grid =
[[ 21  -1 -10 -10]
 [ 29  26 -23   4]
 [ -2  -8   2 -10]
 [-10 -22  40 -53]
 [ 13  13 -23  18]
 [ 37  13 -36   4]
 [ 21  -1  15 -53]]
Indices start at 1.
Read off the bottom-right entry.
-53
The bottom-left entry is 21
The entry at row 1, column 1 is 21
Read off the entry in row 2 and column 1.
29
The top entry of the column that holds the largest entry is -10
The entry directly below the largest entry is -23
The entry in the top-right corner is -10
The entry at row 3, column 1: -2
The entry just right of 40: -53
Read off the entry at row 1, column 2.
-1
Read off the entry just right of -36.
4
The entry just left of 15: -1

Read these off the array that follows. Rows and columns are numbered from 1.
1) The entry at row 3, column 2?
2) The entry just left of the largest entry?
3) The entry just left of 7315?
4) The entry at row 1, column 1?
5) The entry in the bottom-left corner?
6) The minimum?
7) The entry in the top-right corner?
8) The entry in row 1 and column 2?
array([[9415, 6177, 8413, 2922],
       [4186, 8054, 9913, 2561],
       [9835, 6409, 4998, 7315]])
1) 6409
2) 8054
3) 4998
4) 9415
5) 9835
6) 2561
7) 2922
8) 6177

 -3.5   -2.4   -1.5   -3.1   -4.7   -3.5
-13.9    1.3   -7.8    6.4   -3.3   -8.8
  1.1   -1.9   -6.3   -1.9    0.5   -4.6
 -4.1   -3.8   -3.4   -3.7   -3.7   -3.4
 -5.0   -1.6   -2.8   -4.5   -6.2   -2.9
  1.6  -10.6    4.2    8.0  -11.4   -9.2
 -3.7   -3.4   -4.9   -3.4   -3.7   -2.5
  8.0  -12.5    8.2   14.7  -18.2  -12.8
  6.8  -11.6   11.0   17.5  -12.9  -13.3
 -0.3   -2.4   -3.7   -3.3    0.0   -6.4
 -4.1   -2.1   -3.4   -3.3   -6.1   -1.9
 -3.0   -2.4   -5.0   -3.7   -3.4   -3.4
  3.3   -5.9   -5.0  -13.3   -9.1   -0.5
 -1.7   -1.1    8.3  -12.7   12.8    4.6
-26.0    5.3   -7.3   28.0   10.4  -13.2
The 2nd entry on the main diagonal: 1.3
Report the largest entry.
A: 28.0
The fifth entry, reading row by row -> -4.7
The entry just right of 0.0: -6.4
The largest entry in the last column is 4.6
Report the 5th-last entry, reading row by row.
A: 5.3
Report the entry directly above -2.9.
A: -3.4
The first entry, reading row by row is -3.5
Report the smallest entry in the last column.
A: -13.3
The largest entry in the first row is -1.5
Report the top-right entry.
A: -3.5
Report the entry just left of the largest entry.
A: -7.3
Report the 2nd smallest entry.
A: -18.2
The entry directly below -1.5 is -7.8
The entry in the bottom-right corner is -13.2
Report the entry just right of -1.5.
A: -3.1
Report the smallest entry in the last row.
A: -26.0
Report the entry directly above -3.8.
A: -1.9
Report the entry directly above -11.4.
A: -6.2
The 3rd largest entry is 14.7
The second entry, reading row by row -> -2.4
The 3rd smallest entry is -13.9
The entry directly below -4.7 is -3.3
Report the entry directly below -12.5.
A: -11.6
The entry just left of 0.0: -3.3
Report the entry directly above 14.7.
A: -3.4
The entry just left of -2.8 -> -1.6
Report the entry directly above -1.6.
A: -3.8
The entry directly above -2.5: -9.2
The entry directly above -12.5 is -3.4

Read these off the grid that follows.
1) What is the entry just left of 20.2?
2) What is the last entry, reading row by row?
3) What is the entry directly above -7.4?
4) What is the third largest entry?
5) What is the bottom-left entry?
6) What is the entry directly below 15.4?
7) What is the entry just right of -22.5?
8) What is the entry directly below -9.0?
[[  1.5  -7.2  12.5   6.4 -11.5 -19.3   6.3  -1.2   3.6]
 [  2.2 -12.7  16.1  17.7 -22.5 -17.0   1.9 -12.5 -16.1]
 [ -9.0  11.7 -24.2 -21.2  21.5  16.4  -6.1   6.1  10.6]
 [  3.1  -2.3  -5.0 -17.2  10.7   1.0   1.3  20.2  25.0]
 [ -1.6 -10.1  13.1  19.6 -20.7 -16.7   5.6 -11.7  -9.4]
 [ -1.3  -2.5   2.9  -5.8  -1.8  -3.7  -2.7   0.8   1.8]
 [ -7.5  11.3 -12.1 -13.9  15.4  -0.3   5.4   7.3  12.8]
 [ -2.1  -7.4   5.8   9.6 -15.8  -8.2  -0.8  -8.9  -7.1]
 [  3.3  -0.1  -3.8 -20.2  11.7  -2.0   1.0  19.1  19.9]
 [  1.3  -0.3  -9.2 -10.9   8.3  -1.5   2.9   9.2  10.7]]
1) 1.3
2) 10.7
3) 11.3
4) 20.2
5) 1.3
6) -15.8
7) -17.0
8) 3.1
